[[447, 524, -553, -402, 404],
[505, -417, -400, -531, 505],
[454, 423, -497, -555, 482],
[-449, -539, 334, -502, 501],
[-166, 432, -13, 565, -477],
[-458, 3, 488, 449, -416],
[515, 475, -476, -292, 365],
[-48, 525, -82, 571, -490],
[-261, -452, 360, -546, 471],
[-16, 555, -87, 573, -486],
[-475, -147, 558, 477, -480]]
|
[[404, -402, -553, 524, 447],
[505, -531, -400, -417, 505],
[482, -555, -497, 423, 454],
[501, -502, 334, -539, -449],
[-477, 565, -13, 432, -166],
[-416, 449, 488, 3, -458],
[365, -292, -476, 475, 515],
[-490, 571, -82, 525, -48],
[471, -546, 360, -452, -261],
[-486, 573, -87, 555, -16],
[-480, 477, 558, -147, -475]]

[[-48, 72, 60, 575, -20, 25, 206, 350, 691, -256],
[72, -83, 9, -163, 63, -118, 30, 10, -483, 225]]
|
[[-256, 691, 350, 206, 25, -20, 575, 60, 72, -48],
[225, -483, 10, 30, -118, 63, -163, 9, -83, 72]]

[[71, -98, 142, -602, 365, 268, 96, -53],
[-256, -98, 142, 45, 229, 280, 96, -265],
[71, -98, 142, 45, 357, 344, -391, -53],
[-74, -98, 203, 45, 361, 344, 96, -293],
[110, -255, 142, 69, 229, 344, -328, -53],
[71, -98, 142, 470, 229, 344, 96, 172],
[71, -98, 142, -137, 51, 344, 96, -53]]
|
[[-53, 96, 268, 365, -602, 142, -98, 71],
[-265, 96, 280, 229, 45, 142, -98, -256],
[-53, -391, 344, 357, 45, 142, -98, 71],
[-293, 96, 344, 361, 45, 203, -98, -74],
[-53, -328, 344, 229, 69, 142, -255, 110],
[172, 96, 344, 229, 470, 142, -98, 71],
[-53, 96, 344, 51, -137, 142, -98, 71]]

[[372, -334, -428, 369, -56, 11, -477],
[513, -203, -530, 253, -237, 177, -507],
[-284, 434, 361, -442, -145, 178, 442],
[-475, 303, 514, -344, 141, -87, 528],
[259, -413, -332, 419, 122, -150, -411],
[-197, -171, 154, 149, 460, -424, 85]]
|
[[-477, 11, -56, 369, -428, -334, 372],
[-507, 177, -237, 253, -530, -203, 513],
[442, 178, -145, -442, 361, 434, -284],
[528, -87, 141, -344, 514, 303, -475],
[-411, -150, 122, 419, -332, -413, 259],
[85, -424, 460, 149, 154, -171, -197]]

[[-237, 278, -221, -97, 238, -71],
[42, 404, -426, 32, 153, -119],
[-217, 332, -276, -95, 262, -91],
[554, -34, -75, 258, -172, -43],
[-311, -171, 238, -167, 32, 79],
[0, -316, 321, -22, -140, 96],
[-251, 266, -208, -101, 230, -69],
[-482, -51, 143, -224, 109, 62],
[494, 44, -132, 244, -113, -69],
[-451, -80, 164, -208, 88, 67]]
|
[[-71, 238, -97, -221, 278, -237],
[-119, 153, 32, -426, 404, 42],
[-91, 262, -95, -276, 332, -217],
[-43, -172, 258, -75, -34, 554],
[79, 32, -167, 238, -171, -311],
[96, -140, -22, 321, -316, 0],
[-69, 230, -101, -208, 266, -251],
[62, 109, -224, 143, -51, -482],
[-69, -113, 244, -132, 44, 494],
[67, 88, -208, 164, -80, -451]]

[[335, -333, 395, 16, -266, 339, -65, 148, -118, 48, -563, 339, -94],
[289, -376, 341, 139, -308, 266, 23, 119, -41, -21, -545, 423, -191],
[61, 18, -677, 62, -314, 197, -78, 409, -672, 234, -358, -61, 401],
[216, -122, 63, -41, -104, 464, -13, 312, -322, 122, -588, 291, 202],
[66, -213, 341, -24, -217, 294, 207, 60, -103, -7, -659, 575, -41],
[75, -232, 126, 203, -607, -131, 119, 123, -219, 162, -106, -84, -68]]
|
[[-94, 339, -563, 48, -118, 148, -65, 339, -266, 16, 395, -333, 335],
[-191, 423, -545, -21, -41, 119, 23, 266, -308, 139, 341, -376, 289],
[401, -61, -358, 234, -672, 409, -78, 197, -314, 62, -677, 18, 61],
[202, 291, -588, 122, -322, 312, -13, 464, -104, -41, 63, -122, 216],
[-41, 575, -659, -7, -103, 60, 207, 294, -217, -24, 341, -213, 66],
[-68, -84, -106, 162, -219, 123, 119, -131, -607, 203, 126, -232, 75]]
